Below is a small trained network, with its code and all its weights. Each question gives an input and a target symbol and asks what happens when units are switched off, that is, made to give their printed mean instead of their output.

import numpy as np


def w(rows, s, z=0):
    codes = np.array(rows[::2]) - 128.0
    scale = np.full(codes.shape[1], s)
    scale[-1] = z or s
    return codes * scale


def norm(h):
    return h / np.sqrt((h * h).mean(-1, keepdims=True) + 1e-5)


def f(y):
    return y / 2 * (1 + np.tanh(0.7978845608 * (y + 0.044715 * y**3)))


def softmax(a):
    e = np.exp(a - a.max(-1, keepdims=True))
    return e / e.sum(-1, keepdims=True)


def log_softmax(a):
    a = a - a.max(-1, keepdims=True)
    return a - np.log(np.exp(a).sum(-1, keepdims=True))


def net(x, mask):
    ids = ['βδθλσφω'.index(c) for c in x.split()]
    T = len(ids)
    res = E[ids] + P[:T]
    u = 0
    for l in range(2):
        r = norm(res)
        for j in range(3):
            rows = slice(4 * j, 4 * j + 4)
            q, k, v = (r @ M[l][rows].T for M in (Q, K, V))
            z = softmax(np.where(np.tri(T) > 0, q @ k.T / 4**0.5, -1e9)) @ v
            o = O[l][rows]
            res = res + np.where(mask[u + j], z, o[:, -1]) @ o[:, :-1]
        u += 3
        y = f(norm(res) @ A[l][:, :-1].T + A[l][:, -1])
        res = res + np.where(mask[u : u + 16], y, B[l][:, -1]) @ B[l][:, :-1]
        u += 16
    return log_softmax(norm(res)[-1] @ U[:, :-1].T + U[:, -1])


Q, K, V, O, A, B = {}, {}, {}, {}, {}, {}
E = w([
[77,191,118,118],'β',
[101,140,137,68],'δ',
[145,85,133,8],'θ',
[157,103,109,128],'λ',
[56,111,243,121],'σ',
[127,75,96,104],'φ',
[80,140,134,65],'ω',
],0.012)
P = w([
[165,103,172,154],'0',
[138,169,77,120],'1',
[135,6,161,95],'2',
[166,174,154,97],'3',
[125,151,102,149],'4',
[82,37,165,63],'5',
[198,153,119,79],'6',
[125,158,101,140],'7',
[85,44,145,69],'8',
],0.016)
Q[0] = w([
[118,177,173,77],'0.h1',
[129,195,114,144],'0.h1',
[146,226,179,127],'0.h1',
[117,141,9,100],'0.h1',
[168,108,128,38],'0.h2',
[98,143,32,203],'0.h2',
[170,114,183,209],'0.h2',
[239,138,93,131],'0.h2',
[217,62,187,124],'0.h3',
[95,177,143,20],'0.h3',
[78,44,58,192],'0.h3',
[146,199,102,122],'0.h3',
],0.012)
K[0] = w([
[190,132,198,128],'0.h1',
[147,185,133,129],'0.h1',
[141,181,180,126],'0.h1',
[150,138,74,46],'0.h1',
[173,59,152,71],'0.h2',
[157,173,40,133],'0.h2',
[89,134,115,183],'0.h2',
[113,58,77,150],'0.h2',
[159,9,176,88],'0.h3',
[81,213,146,26],'0.h3',
[116,79,64,211],'0.h3',
[197,187,126,101],'0.h3',
],0.014)
V[0] = w([
[157,79,129,121],'0.h1',
[149,196,184,126],'0.h1',
[94,88,134,138],'0.h1',
[149,167,103,65],'0.h1',
[163,73,119,187],'0.h2',
[98,2,142,81],'0.h2',
[151,62,159,110],'0.h2',
[92,71,179,99],'0.h2',
[134,124,196,60],'0.h3',
[182,221,113,127],'0.h3',
[152,171,160,156],'0.h3',
[156,84,104,182],'0.h3',
],0.011)
O[0] = w([
[185,113,104,57,119],'0.h1',
[187,129,137,255,190],'0.h1',
[91,114,125,138,124],'0.h1',
[189,35,36,107,173],'0.h1',
[158,66,199,86,54],'0.h2',
[40,197,198,24,216],'0.h2',
[115,83,145,22,180],'0.h2',
[91,197,160,90,232],'0.h2',
[202,205,109,115,224],'0.h3',
[142,11,42,168,179],'0.h3',
[41,134,58,177,131],'0.h3',
[50,126,204,80,2],'0.h3',
],0.0062,0.0059)
A[0] = w([
[107,139,143,255,83],'0.n1',
[129,80,173,96,88],'0.n2',
[124,97,164,121,3],'0.n3',
[168,76,203,125,6],'0.n4',
[201,151,130,157,14],'0.n5',
[211,55,199,145,58],'0.n6',
[175,50,75,162,64],'0.n7',
[204,30,175,141,64],'0.n8',
[169,178,131,114,141],'0.n9',
[145,136,90,165,77],'0.n10',
[64,85,72,99,80],'0.n11',
[56,66,140,115,57],'0.n12',
[52,103,140,100,131],'0.n13',
[104,125,187,73,82],'0.n14',
[123,129,150,151,16],'0.n15',
[42,47,170,77,48],'0.n16',
],0.013,0.0057)
B[0] = w([
[104,254,61,118,237],'0.n1',
[116,164,171,158,154],'0.n2',
[99,186,153,56,103],'0.n3',
[133,228,67,50,111],'0.n4',
[65,122,142,121,123],'0.n5',
[251,153,199,65,106],'0.n6',
[154,93,99,215,222],'0.n7',
[235,105,220,135,112],'0.n8',
[142,76,111,212,193],'0.n9',
[116,179,62,75,174],'0.n10',
[100,104,11,72,171],'0.n11',
[60,89,55,159,141],'0.n12',
[85,141,26,162,203],'0.n13',
[97,197,41,166,254],'0.n14',
[156,203,141,61,97],'0.n15',
[42,185,34,204,222],'0.n16',
],0.0078,0.0048)
Q[1] = w([
[78,136,62,128],'1.h1',
[179,173,137,130],'1.h1',
[102,54,185,174],'1.h1',
[91,113,75,156],'1.h1',
[44,79,148,215],'1.h2',
[164,255,67,124],'1.h2',
[128,94,171,62],'1.h2',
[193,170,106,135],'1.h2',
[129,63,149,188],'1.h3',
[169,146,62,35],'1.h3',
[69,93,151,92],'1.h3',
[157,86,127,186],'1.h3',
],0.012)
K[1] = w([
[194,156,65,133],'1.h1',
[140,174,181,109],'1.h1',
[106,97,131,165],'1.h1',
[121,159,104,159],'1.h1',
[99,89,7,108],'1.h2',
[89,185,181,131],'1.h2',
[151,91,115,167],'1.h2',
[153,174,177,96],'1.h2',
[136,76,176,158],'1.h3',
[189,153,121,114],'1.h3',
[160,101,89,158],'1.h3',
[129,66,163,91],'1.h3',
],0.016)
V[1] = w([
[147,99,65,222],'1.h1',
[83,75,89,145],'1.h1',
[3,92,153,94],'1.h1',
[213,69,43,135],'1.h1',
[137,109,46,151],'1.h2',
[188,181,175,159],'1.h2',
[149,87,112,2],'1.h2',
[98,63,117,90],'1.h2',
[26,125,219,41],'1.h3',
[150,115,108,177],'1.h3',
[59,188,70,61],'1.h3',
[10,132,98,23],'1.h3',
],0.0081)
O[1] = w([
[62,180,201,71,192],'1.h1',
[143,199,124,109,111],'1.h1',
[73,156,17,150,41],'1.h1',
[116,189,213,155,159],'1.h1',
[132,73,75,55,85],'1.h2',
[171,132,254,86,165],'1.h2',
[230,151,77,219,90],'1.h2',
[104,93,111,182,55],'1.h2',
[172,96,94,55,71],'1.h3',
[112,129,101,151,124],'1.h3',
[131,146,118,19,253],'1.h3',
[83,112,92,34,165],'1.h3',
],0.0087,0.0055)
A[1] = w([
[147,35,107,145,40],'1.n1',
[184,70,164,131,146],'1.n2',
[100,88,71,240,140],'1.n3',
[99,75,143,101,148],'1.n4',
[206,20,186,145,124],'1.n5',
[116,163,131,100,68],'1.n6',
[104,2,92,84,136],'1.n7',
[87,89,187,121,154],'1.n8',
[127,117,196,108,41],'1.n9',
[115,36,116,110,74],'1.n10',
[140,203,97,101,152],'1.n11',
[115,47,154,94,1],'1.n12',
[169,197,184,156,107],'1.n13',
[204,33,161,160,46],'1.n14',
[100,206,121,102,139],'1.n15',
[141,49,151,165,104],'1.n16',
],0.015,0.0055)
B[1] = w([
[99,161,219,140,124],'1.n1',
[136,139,168,240,130],'1.n2',
[216,83,85,48,198],'1.n3',
[104,127,182,133,134],'1.n4',
[146,86,225,170,133],'1.n5',
[166,147,127,195,156],'1.n6',
[37,139,70,115,147],'1.n7',
[45,109,139,53,142],'1.n8',
[117,81,133,109,128],'1.n9',
[37,182,132,158,122],'1.n10',
[70,149,146,146,255],'1.n11',
[88,248,91,138,119],'1.n12',
[51,188,27,204,163],'1.n13',
[91,93,237,170,126],'1.n14',
[109,150,139,191,254],'1.n15',
[60,180,109,208,120],'1.n16',
],0.013,0.009)
U = w([
[58,116,230,28,180],'β',
[242,203,209,81,119],'δ',
[229,76,45,145,208],'θ',
[85,255,89,219,65],'λ',
[149,144,136,58,78],'σ',
[6,19,54,106,139],'φ',
[170,25,207,151,253],'ω',
],0.0076,0.0056)

Each question gives the input, a string of symbols that net reads in full, and the target symbol t.
The units are the heads (4 rows each of Q, K, V and O) and the neurons (one row each of A and B). Each row of codes is followed by its name. A weight is (code - 128) times the scale printed after its matrix; where a second scale follows, it is the last column's (O, A, B and U).
mask holds one flag per unit, layer by layer, with each layer's heads first. A switched-off unit (its flag False) gives its mean, the last column of its rows in O or B, instead of its output. The means were averaged over made-up inputs and are rounded, as every weight is.
A unit's drop is (log p(t) with every unit on - log p(t) with that unit switched off) / (log p(t) with every unit on - log p(t) with every unit switched off).
The circuit of an input: a set's keep is (log p(t) with only the set's units on - log p(t) with every unit switched off) / (log p(t) with every unit on - log p(t) with every unit switched off). Starting from the 12 units with the biggest drops (on a tie, the unit counted first), units are removed one at a time, each time the one whose removal leaves the highest keep (on an exact tie, the one counted first), for as long as the keep stays at least 0.8.
units of the circuit, in order: the units of the circuit, biggest drop first
k most important neurons: the k neurons with the biggest drops, biggest first
which heads matter: for each layer, one digit per head in row order, 1 if its drop is at least 0.15 and else 0, layers parted by /
input ω λ β δ σ β β, target ω: which heads matter => 111 / 110
input φ β β β, target φ: which heads matter => 111 / 101
input β φ β ω λ, target ω: units of the circuit, in order => (0.h2 0.n8 0.n14 1.n14)
input φ δ δ σ, target φ: which heads matter => 000 / 101
input β β σ β λ, target ω: units of the circuit, in order => (0.h2 0.n8 0.n14 1.n5)
input σ β θ ω, target β: which heads matter => 001 / 011
input δ σ φ ω β β ω, target δ: which heads matter => 011 / 000
input β λ σ λ φ, target φ: units of the circuit, in order => (0.h1 0.h3 0.h2)
input σ ω β β θ λ, target β: most important neuron => (1.n8)
input β σ β ω ω β σ β, target θ: units of the circuit, in order => (0.h2 1.n3)
input ω β φ ω φ β δ, target δ: which heads matter => 111 / 010
input β β ω β ω φ β θ, target β: which heads matter => 110 / 100
input δ β ω β θ, target β: which heads matter => 100 / 100
input β β δ ω β δ, target λ: which heads matter => 001 / 001
input ω ω β σ β σ, target λ: units of the circuit, in order => (0.n16)
input β θ δ θ δ β δ, target θ: units of the circuit, in order => (0.h3 0.h1 1.h2)
input θ θ ω δ δ ω, target λ: which heads matter => 001 / 110
input ω ω δ ω ω ω λ, target δ: which heads matter => 011 / 110
input ω β φ θ, target δ: units of the circuit, in order => (0.n16 1.h1 0.n13)
input δ φ β β β β β ω, target θ: which heads matter => 001 / 000
input φ β β β β, target θ: which heads matter => 010 / 000
input ω σ β, target β: units of the circuit, in order => (0.h3)
input φ ω β ω, target φ: 2 most important neurons => (1.n7 0.n1)
input β σ σ σ σ β λ, target β: 3 most important neurons => (0.n14 0.n16 0.n13)
input ω β ω λ, target δ: which heads matter => 111 / 111
input ω ω β β, target δ: 2 most important neurons => (0.n14 0.n9)
input ω β β ω δ σ σ, target δ: 2 most important neurons => (0.n16 0.n14)
input ω σ β ω θ σ σ, target δ: 3 most important neurons => (0.n16 0.n1 0.n13)
